Here is a tiny trained network, its code and every weight. The questions are about switching its units off for an input and a class, where a switched-off unit gives its printed mean instead of its output.

import numpy as np


def w(rows, s, z=0):
    codes = np.array(rows[::2]) - 128.0
    scale = np.full(codes.shape[1], s)
    scale[-1] = z or s
    return codes * scale


def f(y):
    return np.maximum(y, 0)


def log_softmax(a):
    a = a - a.max(-1, keepdims=True)
    return a - np.log(np.exp(a).sum(-1, keepdims=True))


def net(x, mask):
    res = np.array(x, float).reshape(1, 7) / 4 @ E
    y = f(res @ A[0][:, :-1].T + A[0][:, -1])
    res = res + np.where(mask, y, B[0][:, -1]) @ B[0][:, :-1]
    return log_softmax(res[-1] @ U[:, :-1].T + U[:, -1])


A, B = {}, {}
E = w([
[142,117,115,123,113],'x0',
[98,143,160,137,154],'x1',
[126,130,93,60,245],'x2',
[62,147,66,112,69],'x3',
[106,141,149,136,147],'x4',
[149,121,110,121,109],'x5',
[172,233,110,140,146],'x6',
],0.011)
A[0] = w([
[68,145,148,191,180,237],'neuron 0',
[70,252,81,48,67,89],'neuron 1',
[91,16,157,111,85,74],'neuron 2',
[105,120,101,63,191,46],'neuron 3',
[101,130,112,232,54,33],'neuron 4',
[90,130,127,164,132,255],'neuron 5',
[81,24,148,106,184,150],'neuron 6',
[138,98,141,155,93,152],'neuron 7',
[30,120,61,109,98,98],'neuron 8',
[151,219,133,102,130,69],'neuron 9',
[130,141,169,238,57,35],'neuron 10',
[142,129,191,138,112,156],'neuron 11',
[191,117,200,47,152,76],'neuron 12',
[60,49,130,96,128,113],'neuron 13',
[115,131,126,187,112,75],'neuron 14',
[75,128,56,82,177,54],'neuron 15',
[132,93,88,102,186,69],'neuron 16',
],0.011,0.0086)
B[0] = w([
[142,92,25,145,110,238],'neuron 0',
[128,105,139,209,174,239],'neuron 1',
[131,217,146,169,145,223],'neuron 2',
[47,175,150,99,122,183],'neuron 3',
[76,134,156,87,116,216],'neuron 4',
[152,116,47,127,52,255],'neuron 5',
[173,181,116,134,118,238],'neuron 6',
[143,140,89,42,155,196],'neuron 7',
[176,27,150,183,238,226],'neuron 8',
[170,200,189,130,104,172],'neuron 9',
[46,111,184,76,122,218],'neuron 10',
[158,76,96,60,183,184],'neuron 11',
[121,2,195,68,75,178],'neuron 12',
[175,251,136,176,189,212],'neuron 13',
[132,137,161,79,125,152],'neuron 14',
[33,66,206,78,67,185],'neuron 15',
[102,142,152,113,35,175],'neuron 16',
],0.0078,0.0088)
U = w([
[39,144,174,71,116,25],'0',
[151,131,70,148,132,254],'1',
[174,245,188,213,161,15],'2',
[137,117,43,131,125,196],'3',
[144,118,52,135,125,175],'4',
[150,34,170,213,171,125],'5',
],0.012,0.006)

Each question gives the input, the list of numbers given to net, and the class t.
The units are the neurons (one row each of A and B). Each row of codes is followed by its name. A weight is (code - 128) times the scale printed after its matrix; where a second scale follows, it is the last column's (A, B and U).
mask holds one flag per neuron, in row order. A switched-off neuron (its flag False) gives its mean, the last column of its row in B, instead of its output. The means were averaged over made-up inputs and are rounded, as every weight is.
A unit's drop is (log p(t) with every unit on - log p(t) with that unit switched off) / (log p(t) with every unit on - log p(t) with every unit switched off).
The circuit of an input: a set's keep is (log p(t) with only the set's units on - log p(t) with every unit switched off) / (log p(t) with every unit on - log p(t) with every unit switched off). Starting from the 12 units with the biggest drops (on a tie, the unit counted first), units are removed one at a time, each time the one whose removal leaves the highest keep (on an exact tie, the one counted first), for as long as the keep stays at least 0.8.
circuit, biggest first: the units of the circuit, biggest drop first
most important unit: the unit with the biggest drop
k most important neurons: the k neurons with the biggest drops, biggest first
input [-7,-1,8,7,4,5,0], class 0: 3 most important neurons	[neuron 15; neuron 3; neuron 16]
input [0,2,6,-7,6,2,5], class 5: most important unit	neuron 12
input [5,1,3,7,3,5,-2], class 5: circuit, biggest first	[neuron 8; neuron 1]
input [3,8,6,-1,2,-5,-6], class 4: 4 most important neurons	[neuron 0; neuron 6; neuron 10; neuron 4]
input [-3,7,-6,-5,0,0,6], class 4: circuit, biggest first	[neuron 0; neuron 11; neuron 13]
input [6,-4,-4,8,6,-4,-7], class 5: 3 most important neurons	[neuron 8; neuron 9; neuron 3]
input [2,0,-2,6,3,1,3], class 5: circuit, biggest first	[neuron 1; neuron 8]
input [-4,-4,4,4,0,5,-8], class 2: circuit, biggest first	[neuron 13; neuron 2]
input [5,1,6,7,-6,1,2], class 5: 2 most important neurons	[neuron 8; neuron 1]
input [-8,-3,1,-6,2,-8,-1], class 1: circuit, biggest first	[neuron 8; neuron 0]
input [-2,1,6,-2,5,0,-8], class 2: 3 most important neurons	[neuron 13; neuron 6; neuron 2]
input [-3,3,0,6,-6,0,3], class 5: 2 most important neurons	[neuron 1; neuron 8]
input [6,3,-7,0,-6,-7,-6], class 0: 2 most important neurons	[neuron 10; neuron 4]
input [-8,1,-5,6,7,-3,7], class 1: circuit, biggest first	[neuron 0]
input [4,4,-3,-3,4,2,-8], class 2: circuit, biggest first	[neuron 2; neuron 13]
input [0,4,-7,-5,-3,-3,0], class 0: 2 most important neurons	[neuron 10; neuron 8]
input [-4,4,5,-3,0,-8,-8], class 2: 3 most important neurons	[neuron 13; neuron 6; neuron 2]
input [-4,3,-4,4,-7,-1,-5], class 2: circuit, biggest first	[neuron 2; neuron 13]
input [-1,8,-3,7,6,-6,2], class 4: 2 most important neurons	[neuron 0; neuron 5]
input [-8,4,-6,8,-7,-7,-7], class 1: circuit, biggest first	[neuron 13]
input [7,-4,-8,8,8,4,-8], class 0: 3 most important neurons	[neuron 4; neuron 10; neuron 7]
